Here is a tiny trained network, its code and every weight. The questions are about switching its units off for an input and a class, where a switched-off unit gives its printed mean instead of its output.

import numpy as np


def w(rows, s, z=0):
    codes = np.array(rows[::2]) - 128.0
    scale = np.full(codes.shape[1], s)
    scale[-1] = z or s
    return codes * scale


def f(y):
    return y / 2 * (1 + np.tanh(0.7978845608 * (y + 0.044715 * y**3)))


def log_softmax(a):
    a = a - a.max(-1, keepdims=True)
    return a - np.log(np.exp(a).sum(-1, keepdims=True))


def net(x, mask):
    res = np.array(x, float).reshape(1, 6) / 4 @ E
    y = f(res @ A[0][:, :-1].T + A[0][:, -1])
    res = res + np.where(mask, y, B[0][:, -1]) @ B[0][:, :-1]
    return log_softmax(res[-1] @ U[:, :-1].T + U[:, -1])


A, B = {}, {}
E = w([
[138,199,45],'x0',
[203,14,70],'x1',
[152,60,254],'x2',
[154,43,202],'x3',
[210,199,93],'x4',
[90,85,37],'x5',
],0.0072)
A[0] = w([
[90,76,113,234],'neuron 0',
[202,87,145,177],'neuron 1',
[116,43,127,210],'neuron 2',
[82,93,128,198],'neuron 3',
[159,106,147,175],'neuron 4',
[168,170,48,123],'neuron 5',
[203,158,213,117],'neuron 6',
[89,94,120,140],'neuron 7',
[222,155,178,120],'neuron 8',
[51,57,95,254],'neuron 9',
[77,47,98,237],'neuron 10',
[65,105,124,135],'neuron 11',
[31,122,208,218],'neuron 12',
[34,252,153,143],'neuron 13',
[97,132,162,87],'neuron 14',
[163,45,48,116],'neuron 15',
[216,161,50,124],'neuron 16',
],0.011,0.0077)
B[0] = w([
[22,141,207,215],'neuron 0',
[118,123,194,195],'neuron 1',
[104,155,149,223],'neuron 2',
[83,70,186,186],'neuron 3',
[128,126,178,169],'neuron 4',
[156,120,74,219],'neuron 5',
[235,91,161,188],'neuron 6',
[114,131,139,150],'neuron 7',
[207,23,145,173],'neuron 8',
[2,175,196,246],'neuron 9',
[78,151,204,235],'neuron 10',
[77,98,126,153],'neuron 11',
[130,142,169,255],'neuron 12',
[112,249,117,253],'neuron 13',
[175,146,125,135],'neuron 14',
[181,121,141,204],'neuron 15',
[162,95,43,223],'neuron 16',
],0.0075,0.009)
U = w([
[214,96,128,187],'0',
[125,74,54,36],'1',
[130,113,196,1],'2',
[163,254,172,23],'3',
[36,154,231,226],'4',
[71,232,28,189],'5',
],0.007,0.0059)

Each question gives the input, the list of numbers given to net, and the class t.
The units are the neurons (one row each of A and B). Each row of codes is followed by its name. A weight is (code - 128) times the scale printed after its matrix; where a second scale follows, it is the last column's (A, B and U).
mask holds one flag per neuron, in row order. A switched-off neuron (its flag False) gives its mean, the last column of its row in B, instead of its output. The means were averaged over made-up inputs and are rounded, as every weight is.
A unit's drop is (log p(t) with every unit on - log p(t) with that unit switched off) / (log p(t) with every unit on - log p(t) with every unit switched off).
The circuit of an input: a set's keep is (log p(t) with only the set's units on - log p(t) with every unit switched off) / (log p(t) with every unit on - log p(t) with every unit switched off). Starting from the 12 units with the biggest drops (on a tie, the unit counted first), units are removed one at a time, each time the one whose removal leaves the highest keep (on an exact tie, the one counted first), for as long as the keep stays at least 0.8.
circuit, biggest first: the units of the circuit, biggest drop first
unit that matters most: the unit with the biggest drop
top k neurons: the k neurons with the biggest drops, biggest first
drop when u is switched off: that unit's drop, to one decimal
input [-7,-2,1,8,0,-4], class 2: circuit, biggest first => [neuron 6]
input [7,-4,-2,0,-8,-4], class 5: circuit, biggest first => [neuron 13; neuron 1]
input [-8,-6,1,8,7,3], class 2: circuit, biggest first => [neuron 6; neuron 9; neuron 13]
input [6,-7,-3,6,2,-4], class 3: circuit, biggest first => [neuron 13; neuron 9]
input [-3,-2,7,1,8,7], class 0: circuit, biggest first => [neuron 9; neuron 13]
input [3,3,3,-7,4,4], class 1: circuit, biggest first => [neuron 13; neuron 16]
input [2,6,-6,-4,-5,6], class 4: top 3 neurons => [neuron 9; neuron 10; neuron 0]
input [3,1,4,7,1,-4], class 2: top 2 neurons => [neuron 16; neuron 1]
input [-4,-6,2,6,1,-7], class 0: top 3 neurons => [neuron 6; neuron 9; neuron 8]
input [-3,-6,8,3,8,1], class 0: drop when neuron 9 is switched off => 0.1
input [-4,-2,4,2,7,4], class 0: drop when neuron 13 is switched off => 0.2
input [-8,-7,-2,-8,3,-1], class 5: drop when neuron 1 is switched off => 0.1
input [-3,5,2,-3,8,-8], class 0: drop when neuron 2 is switched off => 0.0
input [-1,1,-4,-2,3,-6], class 5: unit that matters most => neuron 15
